Here is a tiny trained network, its code and every weight. The questions are about switching its units off for an input and a target symbol, where a switched-off unit gives its printed mean instead of its output.

import numpy as np


def w(rows, s, z=0):
    codes = np.array(rows[::2]) - 128.0
    scale = np.full(codes.shape[1], s)
    scale[-1] = z or s
    return codes * scale


def norm(h):
    return h / np.sqrt((h * h).mean(-1, keepdims=True) + 1e-5)


def f(y):
    return np.maximum(y, 0)


def softmax(a):
    e = np.exp(a - a.max(-1, keepdims=True))
    return e / e.sum(-1, keepdims=True)


def log_softmax(a):
    a = a - a.max(-1, keepdims=True)
    return a - np.log(np.exp(a).sum(-1, keepdims=True))


def net(x, mask):
    ids = ['αβηθμξπστφψω'.index(c) for c in x.split()]
    T = len(ids)
    res = E[ids] + P[:T]
    r = norm(res)
    for j in range(2):
        rows = slice(3 * j, 3 * j + 3)
        q, k, v = (r @ M[0][rows].T for M in (Q, K, V))
        z = softmax(np.where(np.tri(T) > 0, q @ k.T / 3**0.5, -1e9)) @ v
        o = O[0][rows]
        res = res + np.where(mask[j], z, o[:, -1]) @ o[:, :-1]
    y = f(norm(res) @ A[0][:, :-1].T + A[0][:, -1])
    res = res + np.where(mask[2:10], y, B[0][:, -1]) @ B[0][:, :-1]
    return log_softmax(norm(res)[-1] @ U[:, :-1].T + U[:, -1])


Q, K, V, O, A, B = {}, {}, {}, {}, {}, {}
E = w([
[132,57,191,99,128,106],'α',
[95,163,146,97,121,218],'β',
[87,127,41,156,133,163],'η',
[147,5,164,67,120,130],'θ',
[112,52,196,146,141,103],'μ',
[123,67,143,103,146,144],'ξ',
[125,55,148,105,120,135],'π',
[129,165,152,49,196,134],'σ',
[129,142,80,115,231,126],'τ',
[133,17,108,73,154,183],'φ',
[142,143,73,64,134,56],'ψ',
[109,68,165,164,116,86],'ω',
],0.011)
P = w([
[187,53,216,95,142,160],'0',
[201,80,157,134,108,145],'1',
[78,68,176,64,138,143],'2',
[185,95,144,127,111,144],'3',
[50,84,161,57,136,134],'4',
[173,107,135,128,111,143],'5',
[25,99,144,48,136,131],'6',
[167,122,130,133,114,140],'7',
[9,119,127,56,132,122],'8',
[163,138,128,137,115,137],'9',
[5,145,122,59,133,116],'10',
[157,155,122,140,116,133],'11',
[2,180,123,71,130,114],'12',
],0.0076)
Q[0] = w([
[101,136,136,95,185,77],'h1',
[196,133,142,212,80,124],'h1',
[219,110,102,145,80,146],'h1',
[146,140,149,202,139,143],'h2',
[4,124,133,119,121,72],'h2',
[238,146,142,189,139,150],'h2',
],0.021)
K[0] = w([
[117,243,105,118,154,89],'h1',
[147,9,194,161,120,109],'h1',
[160,6,146,108,131,131],'h1',
[129,75,184,176,115,122],'h2',
[111,240,118,154,144,119],'h2',
[154,47,160,139,133,122],'h2',
],0.019)
V[0] = w([
[55,117,197,139,114,243],'h1',
[135,129,150,145,1,164],'h1',
[140,163,162,161,236,149],'h1',
[108,20,94,194,149,38],'h2',
[193,125,122,201,185,129],'h2',
[185,130,226,69,120,133],'h2',
],0.0065)
O[0] = w([
[107,146,173,142,132,185,188],'h1',
[118,132,155,130,76,155,71],'h1',
[66,135,114,153,152,123,115],'h1',
[129,136,115,246,181,90,139],'h2',
[54,133,107,137,132,128,48],'h2',
[150,217,104,98,141,119,255],'h2',
],0.011,0.0041)
A[0] = w([
[119,136,144,146,88,25,186],'n1',
[150,139,131,159,32,149,154],'n2',
[115,141,165,63,129,165,147],'n3',
[175,173,122,104,189,110,100],'n4',
[135,131,8,196,126,129,23],'n5',
[157,77,77,120,70,50,150],'n6',
[104,100,179,127,88,180,121],'n7',
[139,135,92,201,16,76,1],'n8',
],0.012,0.0061)
B[0] = w([
[155,122,75,91,123,126,195],'n1',
[113,127,157,113,192,127,165],'n2',
[149,173,94,149,145,105,253],'n3',
[80,87,127,129,89,129,220],'n4',
[147,174,184,30,75,171,151],'n5',
[97,192,119,181,84,151,204],'n6',
[99,112,131,133,76,139,197],'n7',
[9,172,185,112,88,59,138],'n8',
],0.015,0.0065)
U = w([
[91,169,218,153,99,14,96],'α',
[102,148,191,40,67,206,41],'β',
[49,40,152,175,62,158,118],'η',
[205,59,162,68,91,59,167],'θ',
[120,103,234,145,193,123,229],'μ',
[96,201,118,212,192,203,134],'ξ',
[190,154,186,220,47,154,96],'π',
[170,171,87,30,208,89,106],'σ',
[34,87,93,139,202,95,158],'τ',
[183,74,66,131,161,214,164],'φ',
[139,149,10,161,45,117,58],'ψ',
[184,116,104,218,181,74,254],'ω',
],0.011,0.0034)

Each question gives the input, a string of symbols that net reads in full, and the target symbol t.
The units are the heads (3 rows each of Q, K, V and O) and the neurons (one row each of A and B). Each row of codes is followed by its name. A weight is (code - 128) times the scale printed after its matrix; where a second scale follows, it is the last column's (O, A, B and U).
mask holds one flag per unit, heads first, then neurons. A switched-off unit (its flag False) gives its mean, the last column of its rows in O or B, instead of its output. The means were averaged over made-up inputs and are rounded, as every weight is.
A unit's drop is (log p(t) with every unit on - log p(t) with that unit switched off) / (log p(t) with every unit on - log p(t) with every unit switched off).
The circuit of an input: a set's keep is (log p(t) with only the set's units on - log p(t) with every unit switched off) / (log p(t) with every unit on - log p(t) with every unit switched off). Starting from all 10 units, units are removed one at a time, each time the one whose removal leaves the highest keep (on an exact tie, the one counted first), for as long as the keep stays at least 0.8.
circuit, biggest first: the units of the circuit, biggest drop first
most important unit: the unit with the biggest drop
top k neurons: the k neurons with the biggest drops, biggest first
which heads matter: for each layer, one digit per head in row order, 1 if its drop is at least 0.15 and else 0, layers parted by /
input τ ω ξ α η π ω π, target μ: circuit, biggest first : h1, n2, h2, n6
input π θ μ ξ β ω π σ α σ θ α φ, target σ: most important unit : h2
input ψ α ω ξ τ μ θ τ ω ψ α α, target θ: which heads matter : 10
input θ ψ θ ω μ τ φ τ ψ φ μ, target ψ: circuit, biggest first : h1, n6, n1
input ξ β α θ β μ ψ ξ ω φ ψ ψ φ, target ψ: circuit, biggest first : n6, h1
input ξ ξ β τ ψ, target ψ: which heads matter : 00
input β β μ ω θ ω σ θ θ, target σ: circuit, biggest first : n3, n4
input ψ η π σ π, target σ: which heads matter : 01
input β ψ ξ, target ψ: circuit, biggest first : h1, n6
input μ η ξ ξ θ β σ θ μ ω ξ, target σ: circuit, biggest first : n3, n6
input σ θ β ξ ξ ω σ ψ τ μ ω, target τ: top 3 neurons : n3, n7, n4
input π η β β ξ α ω φ ξ θ, target π: which heads matter : 00
input σ ω μ, target σ: circuit, biggest first : h2, n3
input ψ θ α μ ω, target ψ: circuit, biggest first : h1, n6, n1
input ψ α σ θ μ σ π β τ ω β β τ, target τ: circuit, biggest first : h1, h2
input σ ψ σ ω ω θ φ μ α μ, target ω: circuit, biggest first : h2, n6
input ω π ω ψ β θ τ θ μ, target τ: circuit, biggest first : h1
input η η μ ξ, target η: circuit, biggest first : h2, n4
input α ψ π ψ φ π π, target ψ: circuit, biggest first : h1, n6
input β η θ, target η: circuit, biggest first : h2
input ω ψ π φ β σ, target τ: which heads matter : 00
input μ σ μ β η φ φ η α τ ω ω, target α: which heads matter : 01
input θ ω μ ω ω θ θ φ μ η σ ω θ, target σ: which heads matter : 10
input ψ θ σ σ α ω α π τ β π π, target μ: top 2 neurons : n2, n3
input σ σ ξ τ ξ θ π, target τ: which heads matter : 10
input β ξ ψ θ θ μ φ μ, target ω: which heads matter : 01
input α ξ α θ ψ θ σ ψ β α, target θ: which heads matter : 11
input μ θ θ, target θ: which heads matter : 11
